[128 = 0]

[129 118  77 135 127 144 184  89 168 162 122  98 160 125 155 150 128  99
 124 133  96 156  96 142  95 126 236 145  99] : <17>.Cd
[141 150 116 164 141 132 141  97 106 157  97 176 108 106 125 162 131 105
 150 168 100 121 109 143  71 123  53 146 106] : <20>.ft
[103 131 118 141 152 108 182 140 125 124  76  61 133  96 135 105 138 113
 160 162 120 156 109 128  70 131 166 123  88] : <17>.Cd
[142 127  94 139  97 131 139  74 128 164 164 165 125 111 143 155  99 108
 127 138 111 149 114 146 123 151  88 120 108] : <20>.zr
[110 141  94 142 132 128 182 100 143 116 106  91 158 128 130 130  92 134
 143 141 111 155 115 121 124 188 200 126 113] : <17>.Cd
[108 131  90 128 148 147 199 123 133 156  99 110 129 106 144 120 150  92
 154 139 100 167 112 135 103 131 169 126 102] : <17>.Cd
[123 131  76 138 129 130 170 119  84 158 134 102 129 129 152 100 149  99
 154 134  88 135 108 116 132 145 162 128 110] : <17>.pr
[155 103 120 131 135 132 147  80 120 150 150 173 111 114 134 154 164 114
 140 125 110 131  84 150  75 126  71 130 102] : <20>.ft
[136 125  88 117 108 132 195 107 142 147 127 124 128 140 141 150 137  99
 111 159 101 152 105 196  51 133 159 140  80] : <12>.Br
[118 127 128 125 130 143 176 183 195 131 107 111 149 146 133 120 132  98
 148 134 117 169 103 142 112 121 188 127  58] : <17>.Cd
[125 135  82 123 151 149 150  79 115 157  61  89 126  99 141 119 150 112
  29 162 121 158  92 160  65 125 177 134 100] : <17>.Cd
[156 116 112 104 100 118 135 131 113 177 165 166  81 140 168 147 108 129
 142 146 158 131 108 174  22  94 111 140 106] : <12>.Pq
[115 125  82 115 138 125 154 148 116 132 155 108 127 112 138  57 128 101
 159 120 129 132 151 126 161 125 177 136 120] : <17>.pr
[142 118  87 123 101 133 170 111 125 171 119 110 114 151 155 174 135 129
 143 152 101 144 120 179  71 187 207 144  60] : <12>.Br
[145 116 106 147  92 129 139  95 158 153 161  93 157 133 150 194 151 123
 134 160  88 136 121 163  66 134 118 125  96] : <12>.Pq
[129 124  92 155  59 113 151  61 142 170 195 131 159 128 143 175 114 102
 124 159  66 149 101 132  70 149 126 136 110] : <20>.zr
[145 143  51 125 137 164 191  69 112 159 141 125 141 120 227 173 136 107
 134 160 113 153  85 141  93  98 223 127  93] : <17>.pr
[138 123  37 120  57 137 162 115 122 154 252 196 167 119 165 184 118 116
 117 157  56 130 107 123  89 148 143 120 107] : <20>.ft
[134 143  82 116 100 126 214  54 113 166 197 149 145 121 152 148 129 100
 162 160  71 143 106 138  53 130 102 134  98] : <20>.ft
[128 124  85 113  94 165 195 149 136 150 148 141 144 138 170 152 146 103
 142 136 106 142 115 170 108 156 160 112 110] : <12>.Br
[129 103 101 142  98 114 175  44 108 196 158 145 132 116 144 158 122 117
 134 132  80 151 106 160  57 133 100 138 104] : <20>.zr
[127 128 105 146 129 145 142  47 115 155 171 161 135 117 132 135 129 115
 130 150 101 137 101 149  65 128  86 132 115] : <20>.zr
[129 125  77 111 137 130 170 114 131 127 161 126 129 131 130 145 139 125
 145 144 108 136 148 162  91 133 162 144  89] : <12>.Br
[114 131  91 128 122 148 163 105 139 147 145  88 156 117 150 111 137 123
 126 143  88 141  96 119  93 136 213 119 116] : <17>.pr
[128 139 112 144 130 121 132  74 126 152 150 159 139 104 149 146 143 137
 125 141  95 118  84 145  94 128  99 134 111] : <20>.zr
[126 126 118 110 156 125 183 114 130 135 127 128 125 115 140 100 139  94
 144 133 114 152  74 135 100 137 168 121  99] : <17>.Cd
[127 131  68 101 144 136 178 109 150 153 133  24 104 121 130 121 140 111
 157 150  84 156  74 141 119 147 178 132 110] : <17>.pr
[150 130  91 116 106 135 170 101 123 160 164 173 101 130 142 147 133  98
 179 142 123 139 124 131 149 152 163 121 110] : <12>.Br
[115 134  81 159 114 123 168  94 110 176  60  88 104 128 158 135 148 106
 165 131  95 131 109 184  39 132 200 137  98] : <17>.Cd
[127 142 108 134 121 113 163  73 147 111 111  93 182 130 101 146 143 119
 133 145  98 139 102 130 117 130 187 122 109] : <17>.pr
[126 104  98 119 127 127 167 122 126 159  74 133 109 149 140 157 156 117
 178 147 124 141 136 175  67 112 123 130  93] : <12>.Br
[119 189 125 125 121 128 162 158 153  92 157  48 168 127  64 148 125 152
 111 137  98 134 112 109 165 132 210 126 142] : <17>.Cd
[118 123  61 147 120 133 190 128 147 156 172 116 142 104 150 119 129  81
 154 152  88 164 100 124 125 202 209 125 107] : <17>.Cd
[140 138 104 116 133 106 139 102 108 157 121 147 107 148 130 178 142 124
 161 140 115 157 140 170  67 130 135 165  66] : <12>.Pq
[135 118 107 130 112 125 164 135 142 189 113 113  97 141 174 161 138 110
 143 149  81 123 124 167  79 127 140 133  80] : <12>.Br
[131 136 113 153 119 132 159  63 129 143 164 140 123 124 144 124 140 156
 158 153  91 128 114 131  70 147 136 141 106] : <20>.ft

[122 138 132 153 119 129 115 122 125 137 109 125 121 140 149 121 141 145
 139 125 151 106  95 122 126 125 137 117 120] : bh.pb
[109 135 129 145 128 146 106 164 151 140 140 148 121 119 134 149 139 162
  99 123 147 114 129 113 134 106 133 109 144] : bh.gl
[123 135 124 144 116 131 101 149 129 127 131 137 127 139 148 137 154 152
 106 139 153 119 136 131 124 142 131 135 130] : Lc.ds
[125 126 135 142 113 137  95 149 130 140 136 142 121 132 134 144 155 155
 130 137 154  93 163 137 123 146 141 116 133] : Lc.dd
[117 140 133 151 114 139 114 164 130 144 124 137 114 127 142 146 143 174
 151 125 141 113 109 118 129 128 148 117 125] : bh.pb
[116 124 135 123 119 146 106 151 126 134 118 157 131 138 135 139 137 146
 112 129 130 104 139 128 117 140 137 122 143] : Lc.ds
[145 122 121 144 119 123 106 139 107 123 146 125 133 132 139 137 127 141
 133 128 145 100 148 126 125 150 127 116 142] : Lc.dd
[127 135 134 144 145 126 123 135 133 135 140 131 115 125 120 148 146 144
 150 126 150 101 139 121 135 108 137 111 129] : bh.gl
[119 129 130 142 111 142 106 146 132 128 132 150 128 144 126 138 134 159
  99 133 143 123 137 128 128 147 144 118 137] : Lc.ds
[134 130 146 137 123 125 111 146 131 129 127 132 138 116 135 155 132 146
 159 119 148 115 130 114 138 122 136 118 120] : bh.gl
[131 125 132 137 126 140 112 146 138 131 130 144 133 131 136 141 147 163
 111 132 140 125 144 132 121 153 137 121 143] : Lc.dd
[120 134 139 142 144 127 122 141 126 128 128 134 143 123 133 150 145 146
 155 126 149 119 118 108 139 113 143 112 137] : bh.gl
[107 142 149 146 134 124 117 136 127 141 112 137 121 121 141 140 160 158
 142 136 172  98 120 121 135 104 137 111 129] : bh.gl
[124 130 129 151 127 124 116 140 133 115 136 127 126 140 135 144 145 154
 144 129 147  99 130 114 134 134 138 110 136] : bh.pb
[111 144 136 136 124 125 111 152 113 140 126 127 116 114 164 143 153 161
 155 133 151 111 124 132 136 130 141 122 122] : bh.gl
[130 128 122 149 118 127 107 148 136 122 156 126 120 136 145 140 136 143
 120 129 132 125 141 124 122 144 139 128 142] : Lc.dd
[120 139 129 138 136 126 112 142 136 137 121 129 120 129 152 145 146 163
 153 131 146 111 119 123 138 110 128 113 129] : bh.gl
[150 132 133 147 124 134 119 145 131 129 139 129 126 130 138 137 145 148
 141 127 154 104 131 110 133 118 152 119 137] : bh.gl
[113 132 137 135 126 137 104 147 128 137 125 134 124 126 138 138 141 160
 143 127 149 107 118 120 124 122 141 114 133] : bh.gl
[119 136 130 150 133 122 123 124 134 141 110 122 126 131 147 134 132 148
 156 127 153 101 105 112 132 116 132 105 124] : bh.gl
[118 133 138 161 124 133 117 129 127 133 116 126 128 121 140 142 136 148
 147 133 143 111 113 115 133 132 136 125 130] : bh.gl
[108 128 133 133 125 141 102 153 127 131 132 149 121 138 141 136 154 165
 113 138 138 114 136 133 118 149 149 120 143] : Lc.ds
[130 127 120 148 117 136  99 150 127 117 158 137 128 141 138 142 145 146
  99 137 146 122 153 132 126 153 140 124 142] : Lc.dd
[117 128 134 128 132 140 113 143 131 132 116 132 124 116 143 148 143 155
 161 123 150  94 120 116 136 112 129 112 121] : bh.gl
[121 129 125 143 115 132 116 149 135 123 135 136 130 142 147 132 144 161
 103 136 141 126 124 128 128 143 138 128 139] : Lc.ds
[119 120 122 140 120 128 111 141 126 119 138 125 134 126 136 137 138 139
 128 132 138 112 148 136 122 154 129 117 130] : Lc.dd
[129 128 128 137 137 123 124 141 125 123 130 120 130 130 142 122 143 132
 127 127 151 103 125 128 138 115 118 118 121] : bh.gl
[108 133 131 141 126 143 118 146 130 138 151 141 119 141 132 143 138 153
 128 134 146 131 118 124 131 109 140 114 144] : bh.pb
[119 134 130 130 122 142 110 148 132 133 133 151 118 142 136 127 140 148
 124 137 144 114 132 129 123 141 143 109 137] : Lc.ds
[113 136 143 157 130 127 122 143 132 137 128 123 119 133 144 145 146 166
 142 128 168 116 112 119 141 114 143 118 131] : bh.pb
[130 124 125 124 117 132 101 138 131 124 122 132 139 142 143 132 151 143
 102 143 149 100 148 132 115 158 133 124 131] : Lc.dd
[120 134 137 145 127 133 115 140 144 164 122 136 117 134 144 161 140 141
 138 140 155 107 126 124 132 123 122 118 127] : bh.pb
[110 138 140 147 125 128 112 134 125 134 139 136 126 126 150 149 144 167
 127 125 147 117 101 116 136 123 138 114 131] : bh.gl
[123 134 140 126 123 126 121 144 129 135 125 134 126 125 141 136 142 154
 154 135 148 112 122 124 132 133 142 114 123] : bh.gl
[122 135 130 150 111 123 108 146 139 117 141 130 121 137 143 155 142 168
 145 123 149 135 107 116 135 122 144 118 133] : bh.pb
[108 132 133 138 121 152 116 145 131 138 124 140 130 137 145 140 137 152
 129 128 141 110 118 116 135 125 140 109 146] : bh.pb
[118 128 138 143 128 135 117 149 131 149 132 147 116 122 136 141 151 157
 142 132 151 115 127 124 131 122 143 142 134] : bh.gl
[124 123 138 128 119 141 107 144 134 122 134 147 129 133 125 128 159 145
 131 146 159  96 153 133 127 160 144 120 145] : Lc.ds
[122 127 130 107 117 123 115 145 125 132 125 124 122 117 140 145 129 148
 124 128 140 120 127 118 134 120 132 121 134] : bh.gl
[116 135 129 134 118 142 110 152 121 135 138 145 116 131 136 129 139 158
 113 147 145 126 135 131 129 130 134 126 141] : Lc.ds
[106 132 128 136 109 139 104 160 125 134 121 158 119 135 141 143 158 165
 108 139 139 116 138 125 123 141 139 113 151] : Lc.ds
[111 132 132 161 136 138 115 153 133 134 131 142 136 131 138 146 136 163
 139 130 168 108 121 126 136  95 133 102 143] : bh.gl
[131 129 122 147 121 132 106 141 131 115 157 136 128 129 126 142 143 147
 113 137 142 114 154 130 130 141 133 123 139] : Lc.dd
[115 132 137 137 123 135 119 134 130 137 121 142 126 136 133 139 140 157
 144 118 158 105 113 115 135 122 145 118 137] : bh.gl
[134 130 115 146 112 136 103 147 128 117 143 132 127 134 151 137 143 147
 112 133 144 122 139 129 127 151 136 126 140] : Lc.dd
[108 128 133 136 115 135 108 149 136 151 122 135 130 126 141 157 137 164
 138 125 128 126 120 121 123 138 145 113 137] : bh.pb
[126 128 132 140 113 134 103 146 128 120 140 142 122 131 132 143 150 137
 118 131 147 120 138 149 127 144 142 117 139] : Lc.ds

[117 135 120 135 151 135 124 124 127 140 126 127 132 124 159 151 132 140
 126 118 118 118 119 150 103 131 138 124 158] : B.V
[135 131 137 133 132 127 131 128 122 153 148  94 137 154 134 158 161 123
 135 109 124 120 121 149 135 124 161 118 145] : R.X
[124 130 120 130 150 137 126 118 130 120 111 140 129  98 148 143 134 141
 131 130 128 129 126 129 111 134 130 133 149] : B.K
[123 124 125 131 145 133 123 118 141 119 124 116 118 165 135 153 127 127
 126  97 122 123 116 128  73 124 127 107 146] : R.X
[129 125 135 132 129 126 118  98 127 123 141 119 118 159 119 144 125 105
 120 110 127 124 130 132  97 121 141 119 137] : W.M
[123 123 135 124 132 128 133  98 144 125 117 149 124 117 133 144 106 109
 114 109 128 153 127 103  84 127  99 115 139] : W.Q
